Below is a small trained network, with its code and all its weights. Each question gives an input and a class and asks what happens when units are switched off, that is, made to give their printed mean instead of their output.

import numpy as np


def w(rows, s, z=0):
    codes = np.array(rows[::2]) - 128.0
    scale = np.full(codes.shape[1], s)
    scale[-1] = z or s
    return codes * scale


def norm(h):
    return h / np.sqrt((h * h).mean(-1, keepdims=True) + 1e-5)


def f(y):
    return y / 2 * (1 + np.tanh(0.7978845608 * (y + 0.044715 * y**3)))


def log_softmax(a):
    a = a - a.max(-1, keepdims=True)
    return a - np.log(np.exp(a).sum(-1, keepdims=True))


def net(x, mask):
    res = np.array(x, float).reshape(1, 2) / 4 @ E
    u = 0
    for l in range(3):
        y = f(norm(res) @ A[l][:, :-1].T + A[l][:, -1])
        res = res + np.where(mask[u : u + 5], y, B[l][:, -1]) @ B[l][:, :-1]
        u += 5
    return log_softmax(norm(res)[-1] @ U[:, :-1].T + U[:, -1])


A, B = {}, {}
E = w([
[49,77,147,64,25,111,2,98,101,95,92],'x0',
[241,110,16,75,95,99,64,113,157,246,143],'x1',
],0.00086)
A[0] = w([
[126,136,142,110,128,145,121,120,156,126,119,4],'0.n1',
[168,115,107,118,114,72,122,139,148,188,173,186],'0.n2',
[67,134,204,152,172,195,162,235,83,15,55,87],'0.n3',
[75,33,160,42,104,91,38,189,65,77,2,36],'0.n4',
[135,147,157,160,163,107,163,164,134,155,168,198],'0.n5',
],0.0017,0.0013)
B[0] = w([
[119,126,166,248,229,73,174,246,74,229,199,85],'0.n1',
[145,167,154,117,115,221,133,133,68,122,13,167],'0.n2',
[184,125,92,129,118,172,97,89,130,233,77,250],'0.n3',
[176,179,69,139,78,103,138,88,130,64,218,202],'0.n4',
[192,89,116,21,5,98,21,70,144,61,157,178],'0.n5',
],0.0015,0.0016)
A[1] = w([
[187,148,55,134,80,91,105,78,138,161,208,26],'1.n1',
[13,147,247,211,158,173,171,152,100,38,69,50],'1.n2',
[192,177,107,245,220,67,251,250,144,175,254,69],'1.n3',
[138,82,109,107,99,185,99,94,96,67,28,18],'1.n4',
[177,191,109,95,134,211,167,61,143,82,107,1],'1.n5',
],0.0021,0.0015)
B[1] = w([
[132,125,168,187,207,184,225,184,168,164,48,143],'1.n1',
[226,128,42,96,174,152,145,212,143,234,34,253],'1.n2',
[62,91,108,165,2,65,61,75,65,27,180,202],'1.n3',
[156,139,187,216,157,104,228,67,192,125,193,171],'1.n4',
[100,177,191,101,90,202,151,70,240,83,94,161],'1.n5',
],0.0026,0.0015)
A[2] = w([
[231,109,42,129,169,154,127,205,86,234,28,62],'2.n1',
[23,185,228,123,234,192,231,99,225,120,175,89],'2.n2',
[35,77,154,129,49,21,49,102,62,4,179,193],'2.n3',
[223,54,35,114,177,98,137,210,99,234,31,77],'2.n4',
[48,156,91,93,234,94,153,247,41,187,37,6],'2.n5',
],0.0031,0.0023)
B[2] = w([
[184,233,74,71,196,231,192,204,53,181,30,243],'2.n1',
[223,64,181,84,36,93,55,49,243,227,33,156],'2.n2',
[100,222,44,251,73,105,234,39,104,53,203,253],'2.n3',
[185,170,109,105,220,236,214,215,130,192,77,235],'2.n4',
[236,188,68,28,208,253,192,206,133,244,62,141],'2.n5',
],0.0032,0.005)
U = w([
[228,244,48,26,229,239,241,243,22,234,11,251],'0',
[50,243,18,238,25,44,239,21,12,4,243,251],'1',
[230,29,248,23,16,23,25,15,252,239,26,176],'2',
[26,13,244,26,234,8,30,235,24,75,235,5],'3',
[24,3,232,16,236,19,20,238,34,75,252,5],'4',
],0.0034,0.003)

Each question gives the input, the list of numbers given to net, and the class t.
The units are the neurons (one row each of A and B). Each row of codes is followed by its name. A weight is (code - 128) times the scale printed after its matrix; where a second scale follows, it is the last column's (A, B and U).
mask holds one flag per neuron, layer by layer. A switched-off neuron (its flag False) gives its mean, the last column of its row in B, instead of its output. The means were averaged over made-up inputs and are rounded, as every weight is.
A unit's drop is (log p(t) with every unit on - log p(t) with that unit switched off) / (log p(t) with every unit on - log p(t) with every unit switched off).
The circuit of an input: a set's keep is (log p(t) with only the set's units on - log p(t) with every unit switched off) / (log p(t) with every unit on - log p(t) with every unit switched off). Starting from the 12 units with the biggest drops (on a tie, the unit counted first), units are removed one at a time, each time the one whose removal leaves the highest keep (on an exact tie, the one counted first), for as long as the keep stays at least 0.8.
circuit, biggest first: the units of the circuit, biggest drop first
most important unit: the unit with the biggest drop
top k neurons: the k neurons with the biggest drops, biggest first
top k neurons in layer l: the k neurons of layer l with the biggest drops, biggest first
drop when u is switched off: that unit's drop, to one decimal
input [-7,6], class 1: top 2 neurons in layer 2 => 2.n1, 2.n4
input [2,3], class 2: top 4 neurons in layer 1 => 1.n3, 1.n2, 1.n4, 1.n1
input [5,-4], class 1: most important unit => 0.n4
input [3,-1], class 2: top 3 neurons => 0.n4, 1.n3, 1.n1
input [-4,3], class 1: top 2 neurons in layer 1 => 1.n3, 1.n2
input [3,-3], class 2: top 2 neurons in layer 2 => 2.n3, 2.n1
input [-3,3], class 2: top 3 neurons in layer 0 => 0.n2, 0.n3, 0.n5
input [-1,2], class 2: top 2 neurons in layer 1 => 1.n2, 1.n3
input [2,0], class 2: top 3 neurons in layer 1 => 1.n1, 1.n3, 1.n2
input [4,1], class 1: top 3 neurons => 1.n2, 0.n3, 1.n5
input [-1,3], class 2: top 2 neurons in layer 0 => 0.n2, 0.n3
input [3,0], class 2: top 2 neurons in layer 0 => 0.n4, 0.n5
input [2,-2], class 2: drop when 1.n2 is switched off => 0.5
input [-8,-2], class 1: circuit, biggest first => 1.n3
input [7,2], class 1: drop when 1.n2 is switched off => 1.0
input [8,3], class 1: drop when 1.n2 is switched off => 0.8
